W =
[[130, 142, 152, 129, 119],
 [145, 121, 99, 116, 131],
 [128, 125, 129, 123, 148],
 [113, 114, 107, 108, 126],
 [146, 121, 99, 116, 131],
 [115, 127, 146, 141, 141]]
W[-6, 0] => 130
W[1, -5] => 145
W[:, 4] => [119, 131, 148, 126, 131, 141]
W[2] => [128, 125, 129, 123, 148]
W[4, -1] => 131
W[4, 1] => 121
W[5] => [115, 127, 146, 141, 141]
W[5, -2] => 141
W[-5, -2] => 116
W[3, 2] => 107
W[4] => [146, 121, 99, 116, 131]
W[-6, 3] => 129
W[3, -4] => 114
W[5, 0] => 115
W[4, 0] => 146

x =
[[139 138 146 122 141 129 125]
 [141 124 143 133 155 122 119]
 [130 125 141 126 147 134 115]
 [145 116 147 140 152 128 127]
 [144 124 144 126 152 135 126]
 [134 120 141 134 149 137 124]
 [141 123 143 131 154 126 123]
 [143 124 146 129 149 142 119]
 [139 121 147 127 151 135 119]]
Rows and columns are counted from 0.
row 0 col 0: 139
row 4 col 4: 152
row 7 col 0: 143
row 5 col 1: 120
row 0 col 2: 146
row 6 col 3: 131
row 5 col 3: 134
row 1 col 2: 143
row 6 col 4: 154
row 8 col 3: 127
row 0 col 4: 141
row 6 col 1: 123
row 0 col 1: 138
row 3 col 2: 147
row 8 col 4: 151
row 2 col 1: 125
row 1 col 4: 155
row 3 col 4: 152
row 1 col 6: 119
row 4 col 0: 144
row 7 col 3: 129
row 2 col 5: 134
row 6 col 0: 141
row 3 col 5: 128

M =
[[121 129 128 132 127 133 143 130 127 127 126 124 132 124 134 127]
 [124 129 128 130 127 131 138 129 128 127 126 125 130 125 132 128]
 [134 121 142 126 128 117  99 130 126 123 142 143 126 142 125 122]
 [132 125 133 126 129 123 113 128 128 127 133 134 126 134 125 126]
 [132 125 133 126 128 123 114 128 128 127 133 134 126 134 125 126]
 [123 129 128 131 127 132 140 129 127 127 126 124 131 125 133 127]
 [133 125 134 126 129 122 111 128 128 126 135 136 126 135 124 125]]
Indices start at 0.
(0, 0) = 121
(6, 6) = 111
(2, 14) = 125
(4, 2) = 133
(1, 6) = 138
(3, 11) = 134
(2, 4) = 128
(6, 4) = 129
(4, 13) = 134
(0, 6) = 143
(4, 7) = 128
(4, 0) = 132
(0, 15) = 127
(2, 11) = 143
(2, 15) = 122
(1, 7) = 129
(1, 0) = 124
(6, 2) = 134
(2, 1) = 121
(6, 14) = 124
(5, 11) = 124
(2, 10) = 142
(0, 10) = 126
(0, 14) = 134
(1, 15) = 128
(5, 8) = 127
(4, 1) = 125
(3, 14) = 125
(1, 14) = 132
(6, 1) = 125
(6, 13) = 135
(6, 3) = 126
(3, 13) = 134

grid =
[[130 135 136 124 140 133 133 134 121 126 125 131 147 136 119 124]
 [127 139 125 124 138 131 140 130 126 128 127 129 140 134 126 125]
 [128 134 128 124 132 127 130 123 128 130 128 125 139 131 132 131]
 [142 139 142 124 135 134 138 131 122 131 125 135 147 128 119 119]
 [130 136 133 124 140 132 133 133 119 123 127 129 147 135 119 124]
 [137 135 138 128 140 134 134 136 123 129 123 132 148 134 122 122]
 [128 136 128 123 134 132 132 123 130 130 130 124 139 133 131 125]
 [136 135 138 130 142 133 133 134 122 130 124 132 148 135 122 123]
 [139 134 139 127 135 133 137 134 124 131 128 135 151 130 121 119]
 [139 134 138 127 136 134 135 136 124 130 123 133 151 133 122 120]
 [128 133 128 124 132 125 130 123 128 130 128 126 137 131 131 129]
 [131 135 138 125 141 134 133 134 122 129 124 131 147 136 119 125]
 [130 134 128 124 132 128 130 123 127 130 128 125 139 131 132 132]
 [130 135 135 124 140 132 133 133 120 124 126 129 147 135 119 124]
 [136 135 138 130 140 133 133 136 123 129 123 132 148 134 122 122]]
grid[0,0]	130
grid[12,12]	139
grid[5,14]	122
grid[:, 6]	[133, 140, 130, 138, 133, 134, 132, 133, 137, 135, 130, 133, 130, 133, 133]
grid[:, 2]	[136, 125, 128, 142, 133, 138, 128, 138, 139, 138, 128, 138, 128, 135, 138]
grid[8]	[139, 134, 139, 127, 135, 133, 137, 134, 124, 131, 128, 135, 151, 130, 121, 119]
grid[6,1]	136
grid[13,9]	124
grid[10,9]	130
grid[2,14]	132
grid[:, 4]	[140, 138, 132, 135, 140, 140, 134, 142, 135, 136, 132, 141, 132, 140, 140]
grid[4]	[130, 136, 133, 124, 140, 132, 133, 133, 119, 123, 127, 129, 147, 135, 119, 124]
grid[1,15]	125
grid[3,1]	139
grid[8,3]	127
grid[9]	[139, 134, 138, 127, 136, 134, 135, 136, 124, 130, 123, 133, 151, 133, 122, 120]
grid[5,8]	123
grid[14,3]	130
grid[6,3]	123
grid[12,13]	131
grid[2]	[128, 134, 128, 124, 132, 127, 130, 123, 128, 130, 128, 125, 139, 131, 132, 131]
grid[14,11]	132
grid[12,8]	127
grid[:, 14]	[119, 126, 132, 119, 119, 122, 131, 122, 121, 122, 131, 119, 132, 119, 122]
grid[13,6]	133
grid[12,11]	125
grid[8,1]	134
grid[13]	[130, 135, 135, 124, 140, 132, 133, 133, 120, 124, 126, 129, 147, 135, 119, 124]
grid[8,14]	121
grid[4,0]	130
grid[9,1]	134
grid[9,11]	133
grid[14]	[136, 135, 138, 130, 140, 133, 133, 136, 123, 129, 123, 132, 148, 134, 122, 122]
grid[0,10]	125
grid[13,11]	129
grid[6,14]	131
grid[3]	[142, 139, 142, 124, 135, 134, 138, 131, 122, 131, 125, 135, 147, 128, 119, 119]
grid[2,1]	134

X = 129  125  137  125  134  137  119  133  129  103  128  138  113  129
X[0]	129
X[-1]	129
X[8]	129
X[-7]	133
X[2]	137

m = array([134, 143, 127, 132, 125, 150, 144, 141, 150, 129, 121])
m[0] = 134
m[3] = 132
m[2] = 127
m[4] = 125
m[9] = 129

B =
140,127,125,130,125,147,125,126,127,127,130,132,126
132,124,137,131,124,133,125,119,124,126,125,136,135
122,128,119,107,112,125,121,126,121,132,128,132,130
129,124,136,129,125,125,126,119,125,125,124,136,136
136,128,127,131,126,145,126,128,127,128,131,129,126
115,129,143,137,135,117,132,126,127,129,127,122,135
129,128,123,129,135,114,131,132,135,125,125,127,123
B[-7][-13] -> 140
B[6][-12] -> 128
B[-7][-11] -> 125
B[-3][-2] -> 129
B[:, -9] -> [125, 124, 112, 125, 126, 135, 135]
B[-6][-7] -> 125
B[:, 2] -> [125, 137, 119, 136, 127, 143, 123]
B[-2][0] -> 115
B[1][-4] -> 126
B[-1] -> [129, 128, 123, 129, 135, 114, 131, 132, 135, 125, 125, 127, 123]
B[-4][0] -> 129
B[-5][-11] -> 119
B[2][12] -> 130
B[0] -> [140, 127, 125, 130, 125, 147, 125, 126, 127, 127, 130, 132, 126]
B[3][10] -> 124
B[-4] -> [129, 124, 136, 129, 125, 125, 126, 119, 125, 125, 124, 136, 136]
B[-6][7] -> 119
B[:, 6] -> [125, 125, 121, 126, 126, 132, 131]
B[-5][1] -> 128
B[-2][8] -> 127
B[-7][12] -> 126
B[6][-7] -> 131
B[:, -1] -> [126, 135, 130, 136, 126, 135, 123]
B[-4][-11] -> 136
B[:, 1] -> [127, 124, 128, 124, 128, 129, 128]
B[-6][1] -> 124
B[4][-12] -> 128

A =
[[132 134 117 125]
 [132 121 124 147]
 [122 138 122 125]
 [128 130 119 134]
 [129 125 136 124]
 [133 128 129 111]
 [132 141 113 124]
 [132 125 138 126]
 [119 129 103 127]]
Indices start at 0.
row 0 col 0: 132
row 8 col 2: 103
row 3 col 2: 119
row 7 col 2: 138
row 4 col 3: 124
row 0 col 3: 125
row 5 col 0: 133
row 3 col 1: 130
row 7 col 0: 132
row 3 col 3: 134
row 2 col 1: 138
row 6 col 2: 113
row 1 col 0: 132
row 5 col 1: 128
